Each row is followed by its class number. Each block has new classes, again numbered from 0 up, in any order.
[  4 -11 -17  11  -1 -31 -11   8   3  14   6   4 -21   2   5 -20  -1   5
  -3  -2 -14   5  -1   1   2   3 -18   2  -7   7   2  -8  -7  -1 -13   3
   2   1  -4  -3   1  -7   3  -1  -5  -3   8 -15  -9   5   2] : 1
[ 13   5  -1 -24 -11  14 -44 -21   0  25  -5  -6  -2   5   0  23  -5  12
   0  68  21  -9   4  -7   2  13  12   4  -5  -1 -15  11  31  -5  24   9
   0  -4   1  34  -7  23  -1  -5   4 -21  -5  -2   3  -5  -7] : 5
[ -6  10  15  -9 -17 -34  -2  -6   3  12  -4   0  -1   5  -6  -4 -10  15
  -6 -18  31   4   2 -11  -3  36  14   1   4   8   0  -8  29 -13  12   3
 -10 -14 -18  15   0 -16  -9   8   2 -12 -10  -1   7   9  -4] : 5
[ 13   8   7 -15 -26 -45 -15 -15 -15  52   0  -3  -7  12  11  26   3  16
   2 -18   3   3   0   9  -2 -11  -1  10 -20   8 -17   0   4  -5   9   5
  -4  -2  -5   9   5 -27   6 -12   4   4   8 -14   1  -6   3] : 5
[ 11  -3  -1 -32  -6 -56  -5 -12  -2  18  11   6  -8  10   9   2  -4   5
  14 -21 -12   4  -4  18  -4 -35 -28 -13 -12  -2   2 -15   1   4  22  -6
   2   5  -3 -24  -5 -17   5   0   1 -21   0   4  -1   8  16] : 3
[  5  -6  -6 -14 -17 -30 -51   0  -1 -22 -15   3   7  -9  18   9  -4  25
 -19  61  26  -2   6  -5   2   5  -4   7   0   7 -17  -5   7   6  35  -1
 -11  -1  -2  45 -15  -9 -12   1   3 -25  17   0   3  15  -6] : 0
[  2  -7   1 -15 -23 -32 -38  -6   7  29 -17 -14   0   1   4  24  -6  31
 -27  16  32  -4   6  15   9 -13  -6 -12 -26   6 -25  14  37   8  51  11
 -15  -6  -2  37  -8  31  -5   8   1 -20  -3   2  -2  -1   6] : 2
[ -6  -2   4 -10  -9 -25  -3 -12  -3   1  -6   7   4   3   8  12   2  14
  -2  -6  22   2  -5  -2  -4 -20  -8  -2   5   2  -8   5   6   8  25   3
  -4  -4   1  -6  -7   0 -15  -1   1   0   4   6   3  12  -6] : 3
[-11  -1   4 -19 -14 -44   1 -14 -11 -11 -20  -1  19   1  19  34   0  18
 -13 -38  19  -2  -3  15  -2 -35 -25 -15  -7  12 -10   2  11  21  52  -6
 -14  -8  -1  -2  -5 -17 -10  11   6   1   3  18  -7   5  11] : 3
[ -8  -1  12  -6 -21 -53 -14   0  -2  18 -12 -16   4   8  -1  16   2  25
 -26 -18  26  -2   0   2  -1  -9   4  -6 -11   8 -13  -5   9   3  29  -3
  16 -11   0  15   2 -14  -1  14   8  -3   8   3   8   8  10] : 1
[-17  -4   5  -7 -25 -74  22  12  -5  30  -2 -23  -2  12   6 -12   0  18
 -20 -74  15  16 -17  22   0 -26 -24 -31 -22  19   1 -17   6  14  27 -10
  -1   0  -9 -32  12 -35   4  11 -10   0   4   8  -2  19  13] : 1
[-60  -4  30  28 -34 -74  66  60 -16 -13 -21 -74  -4  17  13  -6  19  36
 -65 -74  29  -8 -11  14  19  19  19 -27 -24  17  12 -21 -23  31  35 -17
 -20 -30   2 -20  34 -74   8  38 -13  47  42  31  -4  13  13] : 2
[ 22   0  -1 -25 -19 -50 -42 -16  -7  45  -2   9 -11   7   0  21 -12  19
  16  29   0  -3  10  14   4 -23 -20   1 -28  -3 -10 -12   9  -6  24  10
  -1   3  -3  -8  -8 -13  -4   1   0 -29   2 -10   6   1   8] : 5
[  0   1  17 -28 -25 -47 -17 -24   0  55 -10 -11   0  13   1  33 -12   5
   1  11  14  -3   6   4  -1 -29  -1  -3 -22   8 -16  -1  17 -13  29   5
  -1  -6  -7   4   4 -13  -1   6  -3 -17  -5   6   5  -6   7] : 5
[ 20   1 -22 -11 -13 -37 -51   1  12   1   3  33  -5  -5   3 -39  -5  13
   1  18   6  -1  12   0   4 -27 -21  -1  -3   6  -3 -11  19  -1  -5  -5
 -17   8   1  26 -20  16 -13  -7  -4 -41  -5 -30   5  19   3] : 4
[-12 -12 -21  -5   7 -47 -31  11   0 -51  -2 -10  -1 -12  12 -22  -9  -1
 -13  45 -10 -11  11  11  17  -6 -30 -27  -5  -4   7 -25   1  23  31   0
 -10   4   4  13 -15  14  -8  11 -41 -37   3  13  -5   1   1] : 4
[ 25   2  14 -21 -35 -74 -38 -22  -3  66 -13  20  -8  22  16  41   0  34
   7   8   3   3   0  -3  -7 -21 -21   3 -25  15 -31 -11 -14  -2  26   4
   5  -1 -15   1 -11 -74  -6 -28   9   4  32 -24   9  14  13] : 5
[  2  -1  -9  27 -22 -52 -19  36   5   2  -4  11 -15  -6   0 -49  14  29
 -15 -13   4   5   5 -15   1  29   0  15  -1   8   9 -10 -14  -1 -34 -15
 -11  -3   2  25   6 -38   0   6   8  -6  24 -40   5  27  -5] : 1
[-14  -2   0 -11   2  39  -8 -10   5 -15 -12 -23   0   0  -1  40  -2  -5
 -25  22  17 -11   2  16   5  -3  12 -14   3  -8 -13  20  22   9  36   5
   6  -5  -4  14  -6  37  -2   7   3  -5 -10  19  -4 -21 -13] : 0
[ -8  -1 -13  -4 -16 -38 -18  -2   6   0  -5 -10   5 -10   8   3  -3  30
 -18   0  17  -3  20  13   4 -11 -14 -11  -4   2  -9   3  23  13  35  -1
 -12  -4  -4  18  -8  13  -4   2   0 -16   2   7  -8   6   3] : 2
[  7   5   3  -2 -27 -74 -42   5   1  74  -8 -39 -27  27 -11   9  -8  26
 -27  20  15  -4  10  12  17  -7   2 -11 -45  11 -13 -22  41  -8  28   3
   0  -7   0  28  17   0   8   6 -17 -29   5  -9   2   0   0] : 5
[-21 -26  -5 -11  -7 -19  -2   2 -16 -44 -13   3  12  -9  19  20   4   3
  -6 -12  -2   2  -3  18  -2 -10 -21  -9   6   4  -5  -9 -21  25  41 -21
 -10   1   7 -18 -11 -13  -1   3   6  16  22  19 -15   2  15] : 2
[  1  -7  -9   4   0 -24 -15   5  12  -8  16  18   2  -6   1 -53   4  12
  -6 -13   4   7  -3  -2  10 -23 -14   9  23   5  14 -17  14  -2  -7  -3
  -7   6  -3   3   4  17  -5   4  -6 -22   5  -2  -3  13  -4] : 4
[  9   1 -12  -8   0  10 -13  16  21 -55   5  33  10 -20   7 -57   2  -5
   5   9  24   3  -1 -15   3 -27 -11   0  26  -2  22  -9  24   1  -9  -2
 -16  13  -3  19 -17  23 -17   0  -3 -39 -21  -1   6   9  -6] : 0
[ -2  -7  -4 -30  -9 -33 -25 -20  -5   0 -26  -1   6 -12  32  36  -6  25
 -10  17  24  -8   2   9  -3 -31 -27 -15 -12   2 -12   2  23  11  57   0
 -10  -1   0  15 -18  12  -6   2   7 -17  -2  21   3   0   6] : 0
[ -6  -3 -16   2   1  25  -5  -2   8   4 -13   1  11  -3   0  17  -5  -5
 -17  -1  15   2  -3  26   9  -6   6  -2   5   4 -17  29  30   5  24  -6
 -19   1   5  14  -9  46  -3   3   3   4  -9   6  -7  -5  -3] : 0
[  9   4  11 -31 -19 -52  10 -34   5 -10   1  25  17  -6  16  -4   2  12
  14 -43  27   2  -3   2  -2 -65 -26  -7   6   8  -3 -14  16   6  32  -2
  -5  -3  -9 -15 -13 -24 -13  -3   9 -22  -9   4   3  18  15] : 3
[ 18   7   1 -15  -9  -8  -9 -19   5  25  -3  25   1  -1 -13  12  -7  10
  28 -13   9  11   6  -5  -6 -28  -2  10   7   2 -10   2   6  -7  11  -5
  -3   2  -1   2  -7  -6 -15 -10   9 -12 -11   3   9   8   3] : 5
[  9 -12  -3 -22  -5   1 -15 -13   4  -1 -10  22   9  -6   1  17   2   9
  -1   3  27   0  -9   8   3 -27  -4   0  10  -5 -15  12  29   4  27   2
 -11  -2   1  17 -15  27  -9   0   8 -14 -17   6  -2   3   1] : 0
[  1  -6 -18   5  -2 -22 -17  12 -10  23 -10  -8  -4   5   4  42 -14  14
 -13   8  -4   3  16   9  12   8 -13  -3 -22   6 -24  17  10   9  18   2
  -1  16   0   7  -1  22   3   6  -5  12  13  -5 -13   4   5] : 1
[  5   0   8 -17  -5 -34   0 -13  -1  -4   5   9   3  -5  11  -8   3   1
  15  -7  -2   0  11 -13  -6 -26 -17  -7  -5   3   8 -18  -5  -5   7   3
   1  -3  -9  -7  -7 -28  -5   2  -2 -14  -4  -7   1  11   6] : 3
[ -8   2  15  -5  -8  -9  14  -9  -7  -2  -7 -23   7   8   5  12   0   4
  -6 -20  17  -2  -3   4   5 -18  10  -6   3   7   5   7  15  -3  23   0
  -8  -5  -8  -3  -1  -5  -3   6   3   6  -7   9  -1  -6   1] : 2
[ 19  -4 -20   0   5  -5 -42  13  16 -26   5  26  13 -21   3 -43   3  11
 -12  17  13   6   5 -11   6 -13 -19  10  17   3   4   4  19   0 -10  -3
  -8  11  -2  35 -16  33 -10  -6   2 -34  -5 -11   2  16 -10] : 4
[  3   0 -11  -4  -3  -3 -18 -12  16 -15   1   8  12  -9   6   7  -4  -2
  -6   2  18  -7   1  11   9 -15   4  -7   7  -6 -15  13  24  11  28  -1
 -12  -1   8   9 -10  33  -3  -1   0  -2 -10  10  -5  -4   4] : 4
[ 18  -1   6 -20 -12 -59 -13 -18  -2  -1   0  15   6   5  13 -17  -7  14
  11 -27   2   2   0  14  -2 -40 -27 -23 -11   7  -9 -15  -1   8  18  -4
  -6   2 -10 -10 -13 -15  -2   3   4 -18  -8   1   1  11  13] : 3
[  2   1  -8 -19  -3 -18 -11 -11  -4   6   1  15   2 -12   3  -2  -2  11
  -8 -31  20   0   1  19   1 -44  -9  -9  39   1 -13  12  30   4  31  -3
 -14  -6   2  -3  -6  37  -3   3  -2 -17 -15   6   0   4  18] : 0
[  5 -10  -2  -1  -7 -74 -54   5  -5  74  -4 -45 -28  26 -13  17 -25  16
   3  51 -37  -8   4  27  11   9 -24 -29 -69   5  -4 -29  -3  -1  21   8
  21  -1 -12  -5   6  -2  17   0 -23 -32  16  -6 -11 -12   4] : 2
[ 14   3  14 -16 -27 -52 -24 -10   6  41 -11  11  -8  22  -1  25   0  25
   4   4  13   7   8 -11  -1   3  -1  13 -17  12 -15  -7  -5 -10   3   2
  -3  -8  -3  13   9 -49  -9 -10   2  10  17 -28   8  15   9] : 5
[  2  -1   7 -38 -12 -34  -5 -35  -6 -14  11  21   9  -3  13   8  -5   2
  18 -25   9   0 -19  10  -4 -50 -37  -6   5  12   0  -9  -1  10  39  -6
  -4   2  -8 -20 -25   0   3   1   3 -14  -8   1  -3   5   9] : 3
[  6   8  10 -20 -10 -15  15 -31  -1  -2  -5  28  16  -3   7  12  -1   4
  13 -48  21   4   1   1 -11 -37  -8   7  14 -11  -9  12   9   1  14   1
  -7  -5   6 -15  -7 -11  -3  -4  10  10 -18   9   4   9  12] : 3
[  9  -8  -4  -3  -7   6  33  -1   1  23  -1  13   8   1  -9   8   2  11
   4 -19  12   6  -1  -1  -5 -10   5   8   6  11  -8   8  14  -4  -2  -1
 -10   1   9   3  -7   8  -4  -5   5   9   0  -9  -1  15 -10] : 1
[  6   5  20 -25 -12 -15   0 -31  -5  16  -9 -28   2  12  -6  51  -4   8
 -10  -4  20  -9  -2   5  11 -30  14 -14 -14   2 -29  -1  14   0  44   1
   4  -7   2  13   3 -14   2   7   0 -10 -10  21   2 -12   3] : 2
[ -6  -5  -6  -4  -1  22   6  -2   6 -42 -12 -15  24 -13   8  20   2  10
 -26 -27  31  -6  -3  12   0 -14  -9 -12  11  -9  -7  22  25  27  36   0
 -12   0   4   8 -10  42  -5  11  12  13 -12  29 -15  -4  -1] : 0
[  2  -6   5 -21  -1  -6  -1 -39  -1  13  -3 -11  -1   0   4  38 -13   1
  -1  14   2  -5   1  23   2 -19 -17 -16  -8  -6 -17  14  20  13  47   6
  -3   6  -2   4  -6  35  -8   4  -6   0  -7  17  -9 -14   1] : 2
[ -1 -23 -17   7 -19 -74 -44  19  -4  10 -13   0  -7   8  16  -6  -3  29
 -20  12 -15   2  -1  11   7  23 -33   2 -22  13  -5 -13 -27  16  20  -6
 -10   2  -4  10 -10 -44  -3   1   2 -10  38 -19 -15  20  11] : 1
[  2   5  27 -32  -5  -9   5 -46   0 -28  22  19   8  -7  13  14  -2  -3
  26   5  25  -7   0  -4  -8 -47  -5   9  15  -4  -1 -48   4   5  25   5
  -1  -4  -2  -5 -15 -31 -16  -3   6 -24 -13  16  16  -7   6] : 5
[ -1   5   4 -24  -4 -39  -1 -23  -5   7   4  15   6   3   4  -3  -2   2
  14 -26 -11   4   1  15  -4 -41 -22  -4   1   8   3 -14   2   3  19  -4
   2  -1 -11 -10   3 -14   3   3  -5 -16 -25   7  -3   5  11] : 3
[  0   0 -10  -5 -11 -18  -4   1   4   1  -6   7  12  -5   5  -8   6  17
 -16 -24  21   5  22   2   8 -23   3  -6 -12   6  -8   3  19   5  22  -7
 -10  -3  -6  13  -1   0  -5   5  -4   3  -2  -2   2  10   7] : 0
[  5   2  21 -30 -25 -40   6 -19 -10  62 -10 -21   3  13  -2  48  -6  20
  -2 -28  16  -5   1  23   2 -18   6 -11 -23  12 -16   8  17  -6  38  11
   0  -7  -6   2  16 -12  -1   9  -4   4   1  11   1   1  24] : 5

A new block, with new classes numbered from 0.
[  8   6  10   8  22  -2  -4  22  -4 -27  10 -30   2  73 -72   6  11   8
  16   7 -23  -5   5  -5 -11   2   9 -13   8  13   7  -6  -1 -32  -7  32
  -6 -28   3  -4   2   8   5 -14  22  -8  -5   5  -6  -6  10] : 2
[-11   5 -10 -12   3  -5   5 -19  -4  11 -20   9   1 -52  43  -7  -9  -7
 -16  -9  46  -4  -3   4  16 -10  -1 -13  -1   1   3  -5   2  36  16 -31
  -6   3   9  -4  12   7  -7   9 -19   1   4  -1   5  -3   2] : 1
[ -2 -24   3  -9  -8  22   5 -13  12  -8  -2  15   0 -56  -3  -4   4  -2
  -4   0   0  -6  -8 -11 -20  25  -8  11 -22  18  13  -6   5  39  -7 -48
   0   7  12  -5   7 -20   2 -18 -19  -3  20 -30  12 -13   6] : 0
[  3 -22  -1  -8  12  15  -4   7   1  -4  -9 -55   1   3 -23  -6   6   0
  -6   9   5  -9  -5  -5 -13  19   1  13 -17  -2  11  -6  10  33  -8 -35
  -8  -8   7  -6  15 -11   1 -15  -9   8   9 -23   1  -3   8] : 0
[ -3   3  -5  -2   7   8   3  -5   1  10  -1  -7   4 -35  15  -7  -7  -4
  -2  -3  18  -9   0   0   2  -3  -5  -5  -4   7   5  -2   6  21  10  -9
  -3  -9   0  -4  10   0   0  10 -13   1   4  -4   1   7   2] : 1
[  0   7  18  15   9   0  -1   6   0 -20  20  38  -4  39 -59  10   5  -2
  15  -3 -27   2   7   2 -10  -2   8 -29  13  27   4  -8  -8 -50  -8  40
   2 -17   3  -1 -14   4   9  -6  13 -26  -3   7  -3 -11   5] : 2
[  0 -15  -3  -3   3  11  -5  -4   6  -3   4 -24   4 -36 -15  -8  -3  -3
   3   2 -10  -7  -2  -7 -19  15  -4   9 -15   9  14  -8  19  18  -3 -18
  -3 -48   2  -6   9 -20   4 -15  -7   6   9 -27   9  -1   2] : 0
[ -3  -4 -15 -21  -1  -7   6  -8  -2  15  -1 -48   0 -36  46 -12  -5  -4
 -21   3  40 -13  -8   5  15  -1  -1  12 -10 -11   3   1   7  58   9 -38
 -10  -2   0  -2  21   0  -8   1 -18  26   8  -3   3  10   1] : 1
[ -1 -14   1   2   0  16   0  -9   7   1   8   6  -4 -56  -1 -10   0  -4
   1   2   4  -3   0  -5 -13  14  -3   4 -14  16  12  -6  11  23   2 -29
   3  -1   8  -8   3 -17   1 -13 -13  -6  13 -26   9  -8  -1] : 0
[ -2  -9 -11 -14   5   6   0  -6   2  13 -12 -29   5 -45  19 -11  -1  -3
 -15   1  27  -8  -3  -3   4   5  -3   3 -10   7  11   0  12  50  12 -39
  -7  -8   3  -9  17  -9  -2   3 -20  12  10 -16   5  -1   6] : 1
[ -2 -24   1 -15  15  15   3  10   2  -5 -13 -33   8  14 -35  -1   9   3
  -8   5   7  -9  -4  -5 -12  18  -2   4 -15  12  15  -7   7  40  -7 -37
 -12 -14  10  -9  12 -12  -1 -20 -13   0  15 -18   6  -7  17] : 2
[  0   4  10   2  24 -10  -3  19  -5 -31  -3 -22   4  79 -60   8   6   4
   9   4  -2  -4   7   6   0  -3  11 -13   8   3   3  -8  -6 -28 -16  27
   2 -12   7   4  -8  15   5 -10  16 -10  -7  13  -5  -6  10] : 2
[-10  -5 -15 -15  19  -8  -3  -4  -8  12 -19 -54   3  -1  19 -10  -6  -2
 -22  -1  41 -11   0   2  14 -14   0 -20  -3  10   0  -2  11  47  19 -21
 -15 -24   6  -7  28  10  -4  17 -15   9   1   8  -4  10  10] : 1
[ -4  -5  -8 -10   8  -3   0 -11   1  -4 -16  -2   5 -31  10  -3  -3  -3
  -5  -6  34  -1  -3  -1   3   7   5  -3  -3   5   5 -14  -2  25   7 -26
   0   9   7   0   7   8  -7 -10  -4  -4   3  -9   3  -9   2] : 0
[ -8 -11 -12 -13   0   7   5 -21   2  12 -16  -1   4 -79  41 -10  -3  -7
 -16  -6  43  -5  -8  -1  12   5  -7   0 -12   5   9  -3  11  60  12 -53
  -3   5   6  -6  14  -3  -7   1 -24   2  13 -17   9  -7   2] : 1
[-10  -2 -15 -19   0  -1   2 -20  -3  21 -20 -20   3 -66  54 -14 -10  -5
 -23  -8  48  -7  -5  -1  11  -1  -3   4  -7  -1   7  -2  16  59  15 -46
  -6   5   2  -2  22   1  -7   1 -23  10  12 -14   8   3   3] : 1
[ -5  -1 -18 -20   8 -18   7 -12 -12   5 -49 -51  -1 -24  62  -7 -13   0
 -26   0  87  -9  -6   4  30   1  10  20  -3 -33  -1  -4   2  69  20 -60
  -7  29   8  10  19  25 -16   4  -8  15   2  -2  -1   7   0] : 1
[-17  -7 -22 -32  10  -3  11 -26  -5   8 -49 -28   1 -53  62  -8  -7  -5
 -36  -7  89 -12  -9  -2  18  -2   0   2  -7  -3   8  -5  10  93  23 -75
 -13   9  15  -2  26  17 -14   5 -31   5  16 -13  13   1  13] : 1
[  2  -5 -15  -8   4  -9  -6   5  -3  12 -21 -63   3 -15  28  -9  -8  -1
 -11   7  32  -8  -4  -4  14   0   2  21  -8 -22   2   2   7  34   7 -26
 -10   4  -5  -5  15   1  -3   4  -3  26  -3  -9  -1  11  -5] : 1
[  1 -21   4   1 -11  15   2  -6   4  -6   9  13   4 -61  -9  -8   2  -2
   7  -6  -1  -3  -8 -10 -18  29  -1  14 -16  10   9 -14   5  19  -8 -35
   2  14   6  -3  -1 -16  -1 -24  -8  -5  17 -42   9 -16   2] : 0
[  5   2  13  12   6  -7  -3  15  -1 -23  11   8   2  35 -44   5   5   1
  19   5 -10   3   1  -1  -7  10  13   4   2  -2   1  -9 -11 -40 -15  25
   8  16   5   5 -18   4   8 -18  22 -15 -11  -3 -11 -12   0] : 2
[ -2 -26  -8 -18  10  17   2  -2   2   3 -15 -50   7 -28  -8 -12   3  -1
 -18   5  21 -12  -9 -10 -18  16  -6  11 -18  13  21  -7  16  65   2 -55
 -13 -15  10 -13  22 -14   1  -6 -23  10  15 -26   9  -3  11] : 0
[  3   1   7   7  25  -6  -3  21  -3 -28   3 -24  -3  84 -73  10  11   5
  10   6 -18  -1   6   1  -7  -5  12 -19  13  11   5  -9 -10 -34 -12  31
  -6 -23   6   0 -10  14   6  -8  17 -11  -8  14  -6  -3  14] : 2
[ -4 -16   7  -4 -11  16   7 -17   9  -7  -1  39   0 -69   4  -4   3  -3
   3  -4  12   0  -5  -6 -15  25  -4   8 -14  15  15 -12  -3  18  -1 -35
   8  19   8  -3  -5  -9  -3 -22 -10 -15  14 -31  13 -16   1] : 0
[ -9  -9   5   0   2  10   4 -12   8  -8   1  31   2 -55  -7  -4  -4  -5
   4  -5  15  -1  -5  -1 -17  17  -1  -8  -8  28  12 -10   7  15   3 -24
   1   5  12  -2  -3  -6   2 -15 -19 -18  10 -21   7 -17   4] : 0
[ -5 -11  13  -1  11  14   2  -3   2  -6  14   6   3   9 -44   2   7   1
   4  -2 -29  -1   1  -3 -20   0  -2 -22   1  32  10  -4   5  -6  -5  11
  -3 -30   5  -6   0 -14   8  -3  -8 -14  13  -3  -1  -5  15] : 2
[ -9 -18 -23 -35   2  -1   5 -20  -2  17 -40 -43   2 -61  61 -11  -7  -5
 -26  -4  67 -12  -9  -2  14   3  -7  20 -18  -9   7  -3  12  96  20 -77
 -11  13   9  -7  26   3 -12   3 -30  15  17 -19  12   0   5] : 1
[  0   2 -18 -16   4  -5  -3  -5  -2  18  -9 -40  -6 -26  37  -9  -5  -4
 -16   0  32  -7  -2   0  13  -9  -2   4  -2  -9   1   2  13  33  13 -16
  -7  -6  -2  -6  18  -1  -3  13 -10  17   7  -3  -4  12  -2] : 1
